Where the symbols take the points:
state | ~ ^ % + * §
j747 | j216 j213 j54 j734 j762 j905
j812 | j602 j205 j550 j159 j374 j987
j374 | j771 j74 j621 j303 j812 j939
j543 | j621 j947 j771 j905 j565 j734
j714 | j451 j147 j811 j565 j905 j762
j564 | j627 j303 j539 j74 j803 j333
j539 | j782 . j564 j599 j184 j90
j774 | j581 j900 j717 j762 j734 j565
j395 | j600 j565 j121 j147 j947 j900
j762 | j80 j119 j52 j774 j747 j714
j600 | j395 j550 j205 j184 j599 j417
j417 | j900 j581 j644 j701 j267 j600
j204 | j488 j865 j912 j936 j943 j111
j147 | j184 j714 j124 j395 j782 j119
j267 | j912 j478 j488 j90 j417 j599
j54 | j125 j936 j747 j865 j52 j195
j124 | j803 j811 j147 j121 j627 j675
j771 | j374 j111 j543 j195 j602 j865
j803 | j124 j159 j184 j205 j564 j873
j936 | j333 j54 j213 j204 j675 j627
j987 | j717 j644 j581 j851 j939 j812
j621 | j543 j599 j374 . j550 j478
j912 | j267 j734 j204 j213 j900 j947
j900 | j417 j774 j943 j119 j912 j395
j74 | j111 j374 j599 j564 j205 j488
j734 | j478 j912 j865 j747 j774 j543
j195 | j303 j627 j905 j771 j811 j54
j811 | j159 j124 j714 j602 j195 j52
j947 | j599 j543 j111 j782 j395 j912
j213 | j90 j747 j936 j912 j119 j782
j121 | j205 j602 j395 j124 j111 j943
j205 | j121 j812 j600 j803 j74 j644
j303 | j195 j564 . j374 j159 j125
j851 | j52 j873 j80 j987 j125 j159
j111 | j74 j771 j947 j627 j121 j204
j939 | j865 j488 j478 j125 j987 j374
j905 | . j782 j195 j543 j714 j747
j599 | j947 j621 j74 j539 j600 j267
j865 | j939 j204 j734 j54 j717 j771
j333 | j936 j125 j90 j488 j873 j564
j701 | j119 j80 j873 j417 j90 j184
j644 | j943 j987 j417 j873 j488 j205
j216 | j747 j90 j125 j478 j80 .
j184 | j147 j451 j803 j600 j539 j701
j675 | j873 j52 j119 j943 j936 j124
j125 | j54 j333 j216 j939 j851 j303
j488 | j204 j939 j267 j333 j644 j74
j873 | j675 j851 j701 j644 j333 j803
j782 | j539 j905 j627 j947 j147 j213
j90 | j213 j216 j333 j267 j701 j539
j565 | j550 j395 j602 j714 j543 j774
j581 | j774 j417 j987 j80 j478 j550
j52 | j851 j675 j762 j717 j54 j811
j943 | j644 j717 j900 j675 j204 j121
j451 | j714 j184 j159 j550 . j80
j159 | j811 j803 j451 j812 j303 j851
j478 | j734 j267 j939 j216 j581 j621
j717 | j987 j943 j774 j52 j865 j602
j550 | j565 j600 j812 j451 j621 j581
j627 | j564 j195 j782 j111 j124 j936
j602 | j812 j121 j565 j811 j771 j717
j80 | j762 j701 j851 j581 j216 j451
j119 | j701 j762 j675 j900 j213 j147

The rows follow the links: the fewer symbols apart two points are, the more alike their rows tend to be.

Some points and rows for them; each showing differs a little:
j205
-17 44 19 -92 -6 118 142 15 0 -115 -19 -81 15 170 -30 244 102 58 -47 123 -161 -26 -202 -23 64 18 72 150 -41 46 -37 59 -91 -20 144 5 159 -11 124 -131 43 114
j621
-135 -90 -28 72 6 -103 -28 78 -53 11 89 252 168 112 165 -133 42 178 -97 27 -66 -80 60 102 -196 -9 47 140 83 153 -14 144 125 -123 -23 74 -23 26 -70 -57 -121 85
j333
113 160 -174 -63 11 -165 -43 6 -89 -1 52 -247 84 -208 -46 69 55 16 106 42 29 -54 79 -6 -153 8 54 -23 -34 113 120 -48 -189 -61 214 217 -39 -31 22 117 12 55
j873
50 230 -171 -217 -14 97 6 -43 13 -40 -63 -160 -30 1 -58 253 29 -54 173 18 -16 -76 -172 -103 39 0 40 -117 -165 -8 119 -100 -106 -39 162 139 3 22 72 20 88 109
j52
68 121 126 -91 -150 219 8 -139 106 13 -189 -49 -140 -24 -189 32 -90 -187 93 -19 143 44 66 -86 74 -59 -86 -219 -41 -63 -22 -146 26 23 6 -107 -77 -47 117 47 9 -120
j771
40 -104 266 138 -101 -51 100 -39 -27 37 -18 17 57 -126 -94 -37 -1 -34 -153 56 -37 51 245 60 -86 -103 -61 176 154 150 -139 138 -108 81 83 -133 79 -148 105 -7 -161 -118
j627
139 -5 -11 117 -55 -264 76 -71 -95 -22 -54 -213 -44 -303 -120 85 50 -95 -86 39 -83 109 174 76 -64 -9 16 9 105 -39 65 30 -97 219 101 -30 21 28 -6 10 35 -184
j488
82 86 43 -60 111 -73 -17 85 -1 4 181 -147 195 -145 -2 32 54 143 -20 50 43 -54 47 37 -38 -14 39 203 -49 130 -49 54 -211 -115 196 227 47 -110 120 68 -36 238
j395
-37 -174 56 0 100 69 23 50 3 -16 112 62 -180 251 0 28 1 56 -168 -12 -37 54 -184 53 226 50 11 90 33 -239 -88 -32 64 106 -138 -205 60 95 -48 -128 65 -28
j734
-33 -155 155 117 -3 -21 -78 88 18 146 205 135 85 -99 64 -287 -144 98 -56 -117 190 47 194 -7 5 27 -73 92 92 -29 -117 1 34 -60 -132 -81 -47 -97 -39 66 -53 -21
j564
52 85 -191 81 -55 -253 17 0 -140 -77 -110 -181 55 -182 -5 146 98 -13 11 73 -193 -15 89 69 -179 -29 81 5 10 133 66 63 -172 51 205 169 67 21 33 22 -21 1
j900
10 -69 57 -25 123 161 -56 110 136 33 213 -51 -124 80 9 -4 -34 36 -43 -85 182 68 -232 -133 242 69 42 76 -43 -224 -80 -80 42 29 -185 -108 30 31 -86 -14 92 54
j195
107 -17 142 160 -135 -93 45 -139 -85 15 -242 -17 7 -187 -110 -6 56 -103 -1 -6 -17 29 326 2 -145 -67 -66 -65 167 96 17 90 -2 163 28 -69 -8 -18 27 65 -29 -229
j644
-32 181 25 -186 13 156 45 45 101 -64 74 -139 31 52 -78 165 0 56 97 42 30 3 -256 -137 127 18 13 170 -112 41 -65 -15 -118 -77 177 131 89 -59 109 -66 28 191
j851
2 247 -61 -212 -100 200 16 -86 33 -5 -226 -69 84 91 -69 157 -31 -122 212 -15 50 -123 -23 -118 -38 -73 -91 -144 -125 101 29 -76 42 -159 150 36 -47 -50 111 24 44 77

Each walk starts at a row. The symbols on each line, taken left to right, move it on to the next point.
Each answer is a row, close to the row of the point it stands for.
start -27 18 -214 -6 -6 -132 -144 35 -73 94 24 98 112 0 124 -171 -78 39 102 -107 66 -119 167 -27 -182 -10 -35 -197 24 187 153 0 103 -104 -71 145 -148 26 -113 128 -19 47
+ % + 31 149 -107 -60 -102 -100 -11 -41 -48 45 -158 -43 162 -186 -29 4 -21 -83 135 47 14 -89 207 5 -202 -49 -62 -100 -22 243 72 -3 -79 -124 146 162 -73 -83 50 130 -91 29
+ ^ % -42 -36 -142 -2 158 -143 -106 162 -42 22 322 48 94 -52 149 -147 1 186 -15 -25 60 3 -39 32 -105 99 22 110 14 27 -59 -18 -23 -154 -19 194 1 17 -88 49 -58 189
start 17 4 -158 -57 82 56 -64 -45 42 26 36 -90 -194 35 -38 -4 -83 -85 41 -139 102 79 -127 -48 203 40 7 -193 -28 -271 85 -164 51 100 -199 -73 -77 145 -103 -9 153 -51
^ § ^ 22 -91 -112 66 83 -11 8 -66 19 -57 -57 -38 -181 72 26 4 48 -68 -48 -61 -72 117 -152 -1 114 90 49 -125 10 -245 50 -18 116 198 -185 -104 -33 171 -138 -72 119 -167
^ + * + 9 -256 -78 212 -50 -178 -70 -52 -73 26 -95 109 12 -78 94 -185 -23 -30 -108 -65 -62 25 207 108 -103 -33 -67 -104 167 -46 34 55 100 78 -168 -83 -122 69 -135 46 6 -181
start -129 -173 171 39 5 153 -3 5 35 2 -45 222 -94 220 36 -81 -49 7 -133 11 18 52 -95 -26 171 21 -55 53 68 -153 -107 50 229 67 -158 -204 -25 2 -51 -114 29 -14
~ % -48 19 105 -132 -66 216 89 27 -8 -85 -175 108 61 267 -35 115 70 -20 6 141 -131 -116 -152 3 -9 -90 -14 185 -45 131 -67 100 57 -93 116 12 118 -72 123 -106 -93 50
~ ^ ^ -6 -69 300 -22 -89 290 110 -35 46 -60 -150 49 -75 160 -171 97 -1 -76 -82 87 -17 88 -22 -36 145 -81 -24 109 88 -25 -150 64 61 55 80 -196 118 -116 121 -101 -27 -61
start -21 135 -294 -156 75 -22 -134 64 23 -44 -15 -24 -39 149 108 52 3 7 152 -58 17 -84 -232 -42 27 51 53 -174 -162 -113 89 -175 31 -63 -116 97 -61 111 -120 -42 113 98
^ § ^ -59 -43 -273 -81 62 -43 -42 5 -55 -56 -85 19 -60 221 129 135 78 -18 92 11 -149 -88 -228 -21 6 105 50 -133 -112 -64 76 -6 101 -4 -83 105 -39 220 -155 -199 114 36
^ ~ % 64 8 103 -27 -189 138 103 -167 30 -77 -316 -6 -162 17 -137 190 10 -235 26 12 -118 7 57 -41 43 -90 -48 -135 10 -15 37 -45 57 152 -48 -166 -19 30 35 -41 37 -169
start -46 156 123 -186 -45 235 68 74 66 30 -56 89 107 194 -69 79 -46 1 116 25 34 -117 -88 -49 77 -21 -67 57 -129 98 -79 -12 10 -199 150 66 108 -146 168 -105 -47 159
* * % ^ -95 -10 -75 -174 160 78 -19 110 58 -19 216 7 24 188 111 36 -52 165 76 1 47 -12 -258 -54 143 132 66 84 -103 -82 -18 -26 -3 -151 -45 87 -25 79 -18 -77 35 210
* ~ ^ * -69 -50 160 -48 26 223 -68 10 115 83 120 188 -68 178 -12 -176 -136 54 22 -60 201 36 -94 -51 185 34 -61 -11 -20 -105 -101 -34 145 -69 -243 -184 -62 -40 -18 -21 -7 71
start 43 -47 233 -37 -37 128 153 -73 65 -54 38 -114 -154 50 -148 201 43 28 -125 107 -73 98 -97 19 218 25 20 160 40 -140 -143 29 -72 133 37 -81 164 2 124 -95 30 -47
§ ^ * ~ 25 64 94 -29 11 12 22 50 -15 73 51 35 208 -105 -24 -13 -11 85 52 71 49 -65 161 12 -154 -35 -61 104 -4 228 -62 120 -115 -197 204 88 -5 -168 105 97 -144 171
^ * ^ ~ 16 51 326 -78 -54 326 75 -65 149 6 -23 1 -83 50 -175 51 -87 -34 -13 55 181 56 -35 -42 157 -100 -109 78 8 21 -133 -23 1 -6 47 -138 18 -151 155 22 -69 54
start 99 21 22 -4 -59 69 111 -145 -28 -75 -160 -182 -203 -42 -139 252 89 -139 28 74 -137 46 -113 3 153 -48 34 -82 15 -123 53 -58 -58 176 23 -70 85 85 72 -74 106 -184
~ ^ ^ ^ -10 123 -42 -85 -163 132 54 -81 -67 -128 -358 33 18 163 -31 193 62 -123 132 102 -201 -107 -121 -59 -78 -41 -44 -158 -80 135 57 44 58 -45 90 29 24 -15 55 -109 -11 -59
^ § ^ % -70 54 -172 -148 -17 91 -155 6 54 59 -157 158 -22 197 119 -61 -93 -27 187 -75 41 -127 -100 -77 -85 86 -10 -234 -98 -1 148 -78 198 -157 -110 24 -89 84 -47 -11 51 52
